The point runs from 0 to 135 as a chain.
What the symbols do: ρ is +3; ψ is +8; β is +9; δ is -8; γ is +1; ζ is -1.

In the rows, 1.50 means zero.

The symbols that take the first to the second take the third to the fourth, perhaps in another order. What is the fourth?
Each answer is a row, close to the row of the point it stands for.
1.53,1.71,1.30,0.89,2.36,2.31,1.59,1.11,0.73,1.75,2.86,2.11,0.84,1.43,0.99,0.05,1.32,1.70,1.93,1.87,1.07
: 1.67,1.53,1.35,1.13,2.40,2.32,1.50,1.11,0.68,1.75,2.89,2.22,1.00,1.46,1.13,0.03,1.27,1.92,1.93,1.77,1.07
:: 1.66,1.53,1.34,1.15,2.38,2.31,1.48,1.15,0.67,1.71,2.92,2.24,1.00,1.46,1.11,0.03,1.29,1.93,1.93,1.79,1.06
: 1.75,1.43,1.35,1.34,2.33,2.29,1.41,1.14,0.68,1.75,2.92,2.34,1.12,1.52,1.24,0.04,1.23,2.12,1.89,1.71,1.08

1.33,1.93,1.31,0.67,2.33,2.18,1.72,1.15,0.83,1.72,2.71,1.85,0.70,1.28,0.77,0.16,1.44,1.35,1.97,1.96,1.08
: 1.64,1.61,1.35,1.05,2.39,2.31,1.52,1.13,0.70,1.74,2.90,2.18,0.93,1.43,1.07,0.00,1.32,1.86,1.93,1.82,1.06
:: 1.86,0.89,1.68,2.62,0.72,0.96,1.12,1.84,2.01,1.31,0.54,1.39,2.43,1.81,2.42,2.65,1.48,2.01,1.00,0.98,1.88
: 1.61,1.15,1.68,2.25,0.63,0.76,1.32,1.89,2.18,1.28,0.25,1.06,2.26,1.70,2.17,2.89,1.64,1.53,1.00,1.07,1.94

1.74,1.49,1.35,1.26,2.37,2.33,1.45,1.13,0.67,1.73,2.90,2.27,1.10,1.51,1.23,0.03,1.25,2.07,1.87,1.74,1.05
: 1.75,1.44,1.35,1.29,2.35,2.33,1.42,1.14,0.67,1.73,2.91,2.28,1.10,1.48,1.25,0.03,1.28,2.07,1.87,1.73,1.06
:: 1.07,2.19,1.32,0.27,2.23,1.96,1.90,1.19,1.08,1.66,2.33,1.51,0.53,1.15,0.55,0.43,1.55,0.84,1.99,2.03,1.15
: 1.07,2.17,1.32,0.33,2.23,1.99,1.91,1.22,1.03,1.68,2.37,1.51,0.55,1.16,0.57,0.40,1.54,0.89,1.99,2.04,1.14

1.44,1.81,1.32,0.79,2.41,2.27,1.63,1.13,0.77,1.74,2.79,2.03,0.77,1.35,0.88,0.08,1.39,1.52,1.98,1.91,1.06
: 1.46,1.79,1.30,0.81,2.37,2.23,1.64,1.15,0.77,1.74,2.79,2.02,0.79,1.33,0.89,0.06,1.35,1.55,1.98,1.90,1.06
:: 0.72,2.36,1.48,0.39,1.37,1.09,2.05,1.55,1.94,1.44,0.89,0.59,0.83,1.13,0.71,1.94,1.82,0.10,1.66,1.83,1.61
: 0.72,2.38,1.46,0.31,1.39,1.13,2.08,1.54,1.92,1.43,0.97,0.60,0.81,1.08,0.65,1.84,1.79,0.08,1.65,1.87,1.56

1.98,0.78,1.67,2.75,0.80,1.10,1.08,1.79,1.88,1.33,0.74,1.59,2.48,1.84,2.49,2.48,1.43,2.24,1.02,0.95,1.83
: 1.93,0.81,1.72,2.73,0.82,1.05,1.09,1.84,1.88,1.32,0.68,1.51,2.46,1.86,2.44,2.54,1.44,2.18,1.00,0.96,1.84
:: 1.65,1.11,1.68,2.34,0.63,0.82,1.27,1.87,2.20,1.29,0.29,1.11,2.29,1.70,2.25,2.89,1.59,1.60,0.97,1.06,1.91
: 1.57,1.15,1.69,2.25,0.61,0.77,1.35,1.89,2.21,1.29,0.24,1.02,2.25,1.67,2.16,2.92,1.62,1.49,1.02,1.10,1.93

1.69,1.48,1.35,1.22,2.35,2.32,1.44,1.12,0.67,1.73,2.91,2.29,1.05,1.50,1.19,0.02,1.28,2.03,1.89,1.76,1.05
: 1.74,1.50,1.33,1.22,2.33,2.34,1.45,1.14,0.67,1.75,2.90,2.27,1.04,1.48,1.17,0.02,1.27,1.97,1.89,1.76,1.09
:: 1.75,0.97,1.67,2.51,0.66,0.87,1.21,1.82,2.08,1.28,0.40,1.24,2.38,1.78,2.31,2.81,1.52,1.82,0.98,1.04,1.89
: 1.78,0.95,1.69,2.51,0.68,0.88,1.20,1.86,2.07,1.29,0.42,1.26,2.36,1.75,2.30,2.76,1.52,1.86,0.99,1.02,1.91

1.59,1.61,1.33,1.06,2.40,2.29,1.51,1.15,0.70,1.74,2.90,2.19,0.92,1.42,1.03,0.03,1.35,1.81,1.94,1.82,1.08
: 1.59,1.62,1.32,1.01,2.38,2.29,1.57,1.10,0.66,1.74,2.88,2.16,0.92,1.44,1.04,0.04,1.31,1.80,1.92,1.80,1.07
:: 0.86,2.38,1.34,0.10,1.95,1.61,2.06,1.30,1.43,1.58,1.76,1.05,0.52,1.08,0.44,0.99,1.73,0.36,1.90,2.01,1.31
: 0.82,2.42,1.37,0.12,1.87,1.57,2.08,1.33,1.47,1.56,1.70,1.03,0.51,1.09,0.45,1.08,1.72,0.32,1.91,2.03,1.31

1.75,1.45,1.34,1.26,2.37,2.33,1.42,1.14,0.66,1.75,2.93,2.29,1.08,1.53,1.20,0.03,1.29,2.05,1.88,1.74,1.07
: 1.65,1.54,1.34,1.18,2.36,2.33,1.47,1.17,0.69,1.74,2.91,2.23,1.02,1.46,1.15,0.02,1.28,1.96,1.92,1.76,1.07
:: 0.90,2.03,1.57,1.01,0.90,0.74,1.86,1.74,2.26,1.36,0.28,0.50,1.39,1.27,1.21,2.67,1.85,0.35,1.32,1.54,1.81
: 1.06,1.83,1.60,1.31,0.75,0.72,1.76,1.80,2.33,1.30,0.15,0.54,1.60,1.36,1.46,2.83,1.81,0.55,1.23,1.43,1.88

1.46,1.81,1.31,0.79,2.39,2.25,1.67,1.12,0.76,1.73,2.79,2.03,0.78,1.35,0.87,0.05,1.39,1.56,1.98,1.91,1.09
: 1.53,1.70,1.33,0.88,2.38,2.24,1.60,1.11,0.72,1.74,2.85,2.08,0.82,1.41,0.95,0.04,1.36,1.64,1.96,1.86,1.07
:: 0.81,2.11,1.55,0.82,1.01,0.82,1.94,1.72,2.22,1.32,0.37,0.47,1.24,1.20,1.07,2.52,1.86,0.25,1.40,1.65,1.76
: 0.77,2.25,1.53,0.60,1.15,0.94,2.03,1.65,2.14,1.40,0.58,0.51,1.08,1.18,0.93,2.29,1.86,0.14,1.53,1.69,1.70

1.51,1.72,1.32,0.86,2.41,2.28,1.62,1.12,0.74,1.72,2.82,2.10,0.85,1.36,0.91,0.04,1.36,1.63,1.98,1.86,1.03
: 1.62,1.60,1.31,1.07,2.38,2.29,1.53,1.14,0.71,1.73,2.90,2.20,0.96,1.43,1.07,0.02,1.31,1.88,1.96,1.81,1.05
:: 0.87,2.36,1.32,0.14,2.03,1.71,2.04,1.28,1.31,1.62,1.96,1.19,0.53,1.13,0.45,0.83,1.68,0.48,1.94,2.03,1.26
: 1.06,2.18,1.30,0.28,2.22,1.94,1.93,1.20,1.07,1.68,2.35,1.48,0.53,1.17,0.56,0.46,1.56,0.86,2.01,2.02,1.16

1.81,0.93,1.70,2.55,0.68,0.90,1.19,1.81,2.04,1.30,0.46,1.30,2.38,1.77,2.34,2.75,1.51,1.89,0.98,0.98,1.92
: 1.77,0.95,1.68,2.55,0.67,0.92,1.16,1.86,2.07,1.29,0.44,1.30,2.39,1.80,2.35,2.73,1.53,1.92,0.98,0.99,1.89
:: 1.89,0.81,1.69,2.67,0.75,1.01,1.14,1.83,1.96,1.33,0.57,1.42,2.43,1.81,2.41,2.62,1.46,2.08,1.01,0.97,1.86
: 1.88,0.84,1.70,2.67,0.71,1.00,1.11,1.83,2.00,1.34,0.58,1.41,2.42,1.82,2.42,2.63,1.47,2.05,1.02,0.99,1.85

0.86,2.37,1.37,0.15,1.98,1.71,2.03,1.28,1.34,1.63,1.89,1.12,0.53,1.11,0.46,0.89,1.67,0.43,1.93,2.01,1.28
: 0.99,2.25,1.32,0.21,2.19,1.87,1.94,1.23,1.17,1.65,2.21,1.36,0.53,1.15,0.49,0.58,1.59,0.69,1.97,2.05,1.21
:: 1.81,0.91,1.72,2.60,0.72,0.93,1.17,1.84,2.03,1.30,0.50,1.35,2.40,1.79,2.37,2.69,1.48,1.93,1.00,1.00,1.87
: 1.72,0.98,1.69,2.48,0.66,0.88,1.24,1.84,2.12,1.29,0.37,1.23,2.36,1.73,2.32,2.81,1.55,1.80,1.00,1.02,1.92

